Small tables with named rows and columns. After each table, cells are looked up by row and column.

Table zuru
,dil,petakif,siruni
rov,143,175,108
nomasa,119,96,94
zeken,145,64,41
binutid,120,229,218
lofosim,102,134,172
sibine,95,73,67
nul,141,53,29
lezogo,54,140,162
misunuz,128,154,149
difi,79,148,184
reruz,152,157,160

siruni of binutid is 218
dil of lofosim is 102
petakif of lofosim is 134
dil of misunuz is 128
siruni of lofosim is 172
petakif of nul is 53
petakif of binutid is 229
dil of binutid is 120
petakif of lezogo is 140
dil of difi is 79
petakif of sibine is 73
siruni of misunuz is 149
petakif of rov is 175

lefavu:
|  | zum | fogi |
|---|---|---|
| vof | -0.24 | -0.37 |
| kisal | 0.11 | -0.40 |
| nere | -0.51 | -0.22 |
| talelif | 0.01 | -0.26 |
| besi | 0.19 | 0.06 |
| lalolo | 0.13 | -0.52 |
| veg | -0.18 | 0.02 |
| vinefol | -0.19 | 0.54 |
| sov | 0.22 | 0.13 |
| kefo | -0.41 | -0.24 |
| guna | 0.01 | -0.23 |
| sar | -0.45 | -0.11 |
| naduges | 0.05 | -0.14 |

What is the zum of kisal in lefavu? 0.11
What is the fogi of guna in lefavu? -0.23
What is the zum of naduges in lefavu? 0.05
What is the zum of guna in lefavu? 0.01
What is the zum of talelif in lefavu? 0.01
What is the zum of sov in lefavu? 0.22
What is the fogi of naduges in lefavu? -0.14
What is the zum of veg in lefavu? -0.18
What is the fogi of besi in lefavu? 0.06
What is the zum of sar in lefavu? -0.45
What is the zum of vof in lefavu? -0.24
What is the fogi of talelif in lefavu? -0.26
What is the zum of besi in lefavu? 0.19
Row with the largest fogi: vinefol

zuz =
	gage	tedone	sizir	zot	zanavop	dozuz	kip
biv	74	26	65	6	18	32	28
sizib	10	42	26	40	61	22	11
puti	13	75	20	34	22	8	19
pefug	65	15	44	21	70	15	74
did	8	52	72	7	3	7	13
pez	48	56	76	54	37	10	73
ruf	61	25	66	66	19	38	46
vuni	2	30	2	42	33	31	1
padukag	33	19	39	24	58	65	5
ler	17	52	40	54	75	16	64
pel	26	13	25	31	4	31	13
nipuvi	68	25	17	65	65	68	71

What is the sizir of did in zuz? 72
What is the dozuz of biv in zuz? 32
What is the dozuz of nipuvi in zuz? 68
What is the gage of did in zuz? 8
What is the dozuz of vuni in zuz? 31
What is the zot of ler in zuz? 54
What is the sizir of pefug in zuz? 44
What is the kip of padukag in zuz? 5
What is the gage of ruf in zuz? 61
What is the kip of pefug in zuz? 74
Which row has the largest sizir? pez

Table moret
|  | punezi | nudobuk | vibofor | fik | fel | zulo |
|---|---|---|---|---|---|---|
| pag | 4.9 | 6.4 | 7.8 | 6.3 | 4.5 | 2.8 |
| ronuteg | 9.1 | 7.9 | 6.0 | 8.7 | 1.6 | 4.7 |
| zevab | 5.0 | 6.0 | 7.1 | 6.4 | 4.7 | 3.6 |
| laf | 4.9 | 6.0 | 7.1 | 6.4 | 4.6 | 3.5 |
| latibir | 5.5 | 5.3 | 6.3 | 5.9 | 5.1 | 4.7 |
| sanufid | 7.1 | 3.6 | 1.5 | 7.2 | 6.0 | 8.3 |
| lidozo | 9.0 | 7.8 | 6.2 | 9.4 | 1.5 | 4.3 |
| keru | 5.2 | 5.7 | 6.8 | 6.0 | 4.8 | 4.3 |
| gif | 2.6 | 3.8 | 5.4 | 2.2 | 8.4 | 6.1 |
| gerulu | 4.8 | 6.4 | 7.9 | 6.2 | 4.5 | 2.8 |
| muge | 4.8 | 6.2 | 8.0 | 6.2 | 4.5 | 2.9 |

gerulu, fik -> 6.2
laf, punezi -> 4.9
gif, fel -> 8.4
lidozo, fik -> 9.4
gif, punezi -> 2.6
sanufid, nudobuk -> 3.6
latibir, nudobuk -> 5.3
laf, fik -> 6.4
ronuteg, fel -> 1.6
latibir, fik -> 5.9
gif, nudobuk -> 3.8
keru, nudobuk -> 5.7
muge, punezi -> 4.8
pag, zulo -> 2.8
lidozo, punezi -> 9.0
gif, vibofor -> 5.4
gerulu, punezi -> 4.8
zevab, fik -> 6.4
zevab, punezi -> 5.0
zevab, zulo -> 3.6
Row with the largest nudobuk: ronuteg

